Below are the code and all the weights of a small trained network. Each question names an input and a target symbol and asks about switching units off, where a switched-off unit gives its printed mean instead of its output.

import numpy as np


def w(rows, s, z=0):
    codes = np.array(rows[::2]) - 128.0
    scale = np.full(codes.shape[1], s)
    scale[-1] = z or s
    return codes * scale


def softmax(a):
    e = np.exp(a - a.max(-1, keepdims=True))
    return e / e.sum(-1, keepdims=True)


def log_softmax(a):
    a = a - a.max(-1, keepdims=True)
    return a - np.log(np.exp(a).sum(-1, keepdims=True))


def net(x, mask):
    ids = ['βθμστψω'.index(c) for c in x.split()]
    T = len(ids)
    res = E[ids] + P[:T]
    u = 0
    for l in range(3):
        r = res
        for j in range(2):
            rows = slice(2 * j, 2 * j + 2)
            q, k, v = (r @ M[l][rows].T for M in (Q, K, V))
            z = softmax(np.where(np.tri(T) > 0, q @ k.T / 2**0.5, -1e9)) @ v
            o = O[l][rows]
            res = res + np.where(mask[u + j], z, o[:, -1]) @ o[:, :-1]
        u += 2
    return log_softmax(res[-1] @ U[:, :-1].T + U[:, -1])


Q, K, V, O = {}, {}, {}, {}
E = w([
[136,143,72,47],'β',
[184,124,96,158],'θ',
[48,70,128,190],'μ',
[232,137,254,223],'σ',
[99,145,162,196],'τ',
[44,148,87,172],'ψ',
[224,78,88,64],'ω',
],0.012)
P = w([
[210,215,63,221],'0',
[2,100,70,121],'1',
[32,94,91,121],'2',
[33,80,94,120],'3',
[37,103,105,120],'4',
[36,79,121,125],'5',
[50,108,121,127],'6',
[48,139,110,126],'7',
[40,87,127,139],'8',
[47,125,118,139],'9',
[50,89,143,148],'10',
[52,107,131,143],'11',
[37,157,107,163],'12',
[24,194,70,170],'13',
],0.0044)
Q[0] = w([
[63,58,162,119],'L0H1',
[152,200,222,248],'L0H1',
[131,103,2,201],'L0H2',
[106,5,115,124],'L0H2',
],0.019)
K[0] = w([
[166,188,91,122],'L0H1',
[119,97,171,4],'L0H1',
[191,66,56,188],'L0H2',
[122,175,92,214],'L0H2',
],0.023)
V[0] = w([
[46,4,160,140],'L0H1',
[137,162,112,4],'L0H1',
[202,4,162,36],'L0H2',
[255,177,86,133],'L0H2',
],0.0063)
O[0] = w([
[92,13,108,124,122],'L0H1',
[100,145,183,84,23],'L0H1',
[131,3,168,119,2],'L0H2',
[147,117,230,124,156],'L0H2',
],0.0075,0.0023)
Q[1] = w([
[235,151,92,3],'L1H1',
[217,91,139,139],'L1H1',
[165,86,124,168],'L1H2',
[164,140,163,118],'L1H2',
],0.019)
K[1] = w([
[168,118,113,5],'L1H1',
[132,87,176,81],'L1H1',
[104,110,120,104],'L1H2',
[140,119,161,101],'L1H2',
],0.026)
V[1] = w([
[116,162,95,32],'L1H1',
[88,56,120,158],'L1H1',
[81,91,192,11],'L1H2',
[107,144,75,79],'L1H2',
],0.013)
O[1] = w([
[157,91,218,129,77],'L1H1',
[100,182,61,46,134],'L1H1',
[197,253,114,127,2],'L1H2',
[85,126,141,156,138],'L1H2',
],0.012,0.0097)
Q[2] = w([
[16,132,131,144],'L2H1',
[120,181,154,67],'L2H1',
[248,91,69,148],'L2H2',
[169,96,164,93],'L2H2',
],0.017)
K[2] = w([
[248,46,122,210],'L2H1',
[74,151,152,208],'L2H1',
[34,215,39,199],'L2H2',
[102,82,76,127],'L2H2',
],0.014)
V[2] = w([
[94,77,186,142],'L2H1',
[195,154,175,1],'L2H1',
[116,216,205,137],'L2H2',
[228,96,140,125],'L2H2',
],0.0095)
O[2] = w([
[79,148,118,109,238],'L2H1',
[41,69,60,150,21],'L2H1',
[118,47,159,105,1],'L2H2',
[254,104,170,125,111],'L2H2',
],0.0092,0.014)
U = w([
[105,41,192,18,235],'β',
[151,123,197,50,148],'θ',
[107,110,105,124,109],'μ',
[194,131,129,241,107],'σ',
[135,92,145,255,26],'τ',
[91,82,202,189,37],'ψ',
[195,41,62,171,252],'ω',
],0.0077,0.0041)

Each question gives the input, a string of symbols that net reads in full, and the target symbol t.
The units are the heads (2 rows each of Q, K, V and O). Each row of codes is followed by its name. A weight is (code - 128) times the scale printed after its matrix; where a second scale follows, it is the last column's (O and U).
mask holds one flag per head, layer by layer. A switched-off head (its flag False) gives its mean, the last column of its rows in O, instead of its output. The means were averaged over made-up inputs and are rounded, as every weight is.
A unit's drop is (log p(t) with every unit on - log p(t) with that unit switched off) / (log p(t) with every unit on - log p(t) with every unit switched off).
The circuit of an input: a set's keep is (log p(t) with only the set's units on - log p(t) with every unit switched off) / (log p(t) with every unit on - log p(t) with every unit switched off). Starting from all 6 units, units are removed one at a time, each time the one whose removal leaves the highest keep (on an exact tie, the one counted first), for as long as the keep stays at least 0.8.
units of the circuit, in order: the units of the circuit, biggest drop first
unit that matters most: the unit with the biggest drop
which heads matter: for each layer, one digit per head in row order, 1 if its drop is at least 0.15 and else 0, layers parted by /
input μ μ μ τ ω μ μ μ, target μ: which heads matter	10 / 10 / 00
input ω ψ θ β ψ μ ψ, target ω: which heads matter	01 / 01 / 11
input ω β θ θ θ, target ω: unit that matters most	L2H1
input σ μ μ μ ψ μ μ μ μ θ ω μ, target σ: which heads matter	10 / 11 / 11
input ω β ω ω β μ ω, target ω: which heads matter	11 / 01 / 10
input ω σ μ τ τ τ, target ω: units of the circuit, in order	(L2H1; L0H2; L1H2; L2H2)
input β θ σ μ μ ω μ β ω μ ψ σ τ, target β: units of the circuit, in order	(L2H2; L0H1; L0H2)
input μ τ θ μ θ μ τ, target μ: which heads matter	10 / 10 / 01
input β θ μ σ β ψ, target β: which heads matter	10 / 10 / 01
input σ θ β ω μ, target σ: units of the circuit, in order	(L1H2; L1H1; L2H1; L2H2)
input ψ μ τ ψ β ψ ψ, target ψ: which heads matter	01 / 11 / 00
input σ τ ψ ω ψ ψ β ψ β μ θ τ ω, target σ: which heads matter	11 / 11 / 10
input θ μ μ θ θ ψ σ σ μ, target θ: units of the circuit, in order	(L1H1; L2H1; L1H2)
input β ω μ μ β σ ω τ, target β: units of the circuit, in order	(L2H2; L0H1; L1H1; L0H2)
input σ τ μ ψ μ σ θ ψ μ μ μ ψ, target σ: which heads matter	10 / 11 / 11
input μ μ σ θ, target μ: units of the circuit, in order	(L1H1; L0H1)
input μ μ θ, target μ: which heads matter	10 / 10 / 01
input θ β ω ω ω μ τ μ ω θ τ ψ, target θ: unit that matters most	L1H2
input β τ μ μ ω μ σ ω ψ μ ω μ ψ σ, target ω: which heads matter	01 / 10 / 11
input ψ τ ω ω τ μ ω ω ω μ ω ω μ ψ, target ψ: unit that matters most	L0H2
input β θ μ β μ θ ψ μ μ μ μ ω θ μ, target β: units of the circuit, in order	(L2H2; L1H1; L0H1)
input μ μ θ τ θ μ μ μ β θ β β ω, target μ: which heads matter	11 / 11 / 01
input ψ ω ψ β β ω, target ψ: units of the circuit, in order	(L1H1; L0H2; L1H2; L2H2)
